Below are the code and all the weights of a small trained network. Each question names an input and a class and asks about switching units off, where a switched-off unit gives its printed mean instead of its output.

import numpy as np


def w(rows, s, z=0):
    codes = np.array(rows[::2]) - 128.0
    scale = np.full(codes.shape[1], s)
    scale[-1] = z or s
    return codes * scale


def f(y):
    return np.maximum(y, 0)


def log_softmax(a):
    a = a - a.max(-1, keepdims=True)
    return a - np.log(np.exp(a).sum(-1, keepdims=True))


def net(x, mask):
    res = np.array(x, float).reshape(1, 8) / 4 @ E
    y = f(res @ A[0][:, :-1].T + A[0][:, -1])
    res = res + np.where(mask, y, B[0][:, -1]) @ B[0][:, :-1]
    return log_softmax(res[-1] @ U[:, :-1].T + U[:, -1])


A, B = {}, {}
E = w([
[149,2,23,190,133,77,114],'x0',
[134,170,81,76,181,62,35],'x1',
[246,99,113,114,92,124,189],'x2',
[212,136,115,119,131,98,85],'x3',
[77,78,79,251,73,161,218],'x4',
[195,155,68,184,105,109,135],'x5',
[58,124,118,139,161,113,82],'x6',
[88,162,161,150,107,169,160],'x7',
],0.0049)
A[0] = w([
[45,208,177,130,103,148,121,156],'neuron 1',
[181,172,180,7,143,100,52,145],'neuron 2',
[163,139,107,64,155,161,92,210],'neuron 3',
[99,69,163,159,101,154,221,38],'neuron 4',
[143,142,181,73,134,117,97,199],'neuron 5',
[86,99,160,142,127,179,199,149],'neuron 6',
[103,116,139,134,133,159,169,149],'neuron 7',
[132,138,143,104,115,94,115,133],'neuron 8',
[88,86,84,117,115,77,70,197],'neuron 9',
[121,114,156,125,136,124,121,87],'neuron 10',
[38,192,184,130,143,155,134,113],'neuron 11',
[94,142,147,148,97,120,141,167],'neuron 12',
[123,119,105,130,155,152,116,126],'neuron 13',
[80,102,85,136,164,115,83,187],'neuron 14',
[217,83,105,191,95,131,203,250],'neuron 15',
[172,158,87,134,115,122,105,230],'neuron 16',
[62,93,80,129,161,91,74,171],'neuron 17',
[241,159,70,154,146,122,129,75],'neuron 18',
],0.012,0.0012)
B[0] = w([
[47,181,119,132,166,112,122,209],'neuron 1',
[181,113,180,1,173,126,137,254],'neuron 2',
[162,128,142,72,134,131,135,183],'neuron 3',
[143,91,149,154,149,139,220,210],'neuron 4',
[144,129,143,67,167,119,129,194],'neuron 5',
[120,108,135,149,161,140,206,200],'neuron 6',
[114,118,135,141,138,133,167,168],'neuron 7',
[142,121,141,115,144,131,129,152],'neuron 8',
[110,52,105,133,98,135,93,176],'neuron 9',
[130,129,123,126,144,126,118,138],'neuron 10',
[46,199,106,126,138,136,116,209],'neuron 11',
[97,143,133,144,136,124,130,161],'neuron 12',
[120,113,122,121,117,138,125,138],'neuron 13',
[99,55,103,120,103,131,106,173],'neuron 14',
[224,177,149,211,82,120,146,227],'neuron 15',
[134,142,131,123,96,126,70,165],'neuron 16',
[110,39,89,132,119,144,88,183],'neuron 17',
[150,197,96,132,87,107,55,185],'neuron 18',
],0.028,0.0095)
U = w([
[148,114,159,196,106,162,221,2],'0',
[158,118,185,21,162,118,114,186],'1',
[86,21,51,134,92,159,103,220],'2',
[184,184,104,163,38,82,87,95],'3',
[3,175,102,139,166,156,154,133],'4',
],0.0065,0.00071)

Each question gives the input, the list of numbers given to net, and the class t.
The units are the neurons (one row each of A and B). Each row of codes is followed by its name. A weight is (code - 128) times the scale printed after its matrix; where a second scale follows, it is the last column's (A, B and U).
mask holds one flag per neuron, in row order. A switched-off neuron (its flag False) gives its mean, the last column of its row in B, instead of its output. The means were averaged over made-up inputs and are rounded, as every weight is.
A unit's drop is (log p(t) with every unit on - log p(t) with that unit switched off) / (log p(t) with every unit on - log p(t) with every unit switched off).
The circuit of an input: a set's keep is (log p(t) with only the set's units on - log p(t) with every unit switched off) / (log p(t) with every unit on - log p(t) with every unit switched off). Starting from the 12 units with the biggest drops (on a tie, the unit counted first), units are removed one at a time, each time the one whose removal leaves the highest keep (on an exact tie, the one counted first), for as long as the keep stays at least 0.8.
units of the circuit, in order: the units of the circuit, biggest drop first
top k neurons: the k neurons with the biggest drops, biggest first
drop when u is switched off: that unit's drop, to one decimal
input [-5,5,-7,-4,6,3,5,-4], class 4: units of the circuit, in order -> [neuron 11]
input [7,5,-3,-4,8,-1,0,8], class 2: top 2 neurons -> [neuron 17; neuron 14]
input [-8,-4,-6,5,-3,0,0,2], class 4: top 2 neurons -> [neuron 11; neuron 1]
input [8,6,8,-4,0,3,8,-7], class 2: top 3 neurons -> [neuron 17; neuron 9; neuron 14]
input [7,-2,2,8,-1,-4,3,-4], class 2: top 3 neurons -> [neuron 9; neuron 17; neuron 14]
input [-2,5,2,-8,0,-8,-1,-2], class 4: top 3 neurons -> [neuron 11; neuron 1; neuron 15]
input [-7,2,5,-2,5,4,-8,2], class 0: top 2 neurons -> [neuron 4; neuron 6]
input [6,-7,7,-2,2,7,4,-5], class 3: top 2 neurons -> [neuron 18; neuron 15]
input [-5,8,4,-7,7,-7,-6,-5], class 4: top 2 neurons -> [neuron 15; neuron 2]
input [2,-6,5,1,1,2,-1,-1], class 0: drop when neuron 11 is switched off -> 0.1
input [7,1,-1,3,-4,5,-3,-6], class 3: drop when neuron 18 is switched off -> 0.2
input [4,-3,-5,1,7,-4,7,3], class 2: drop when neuron 14 is switched off -> 0.3
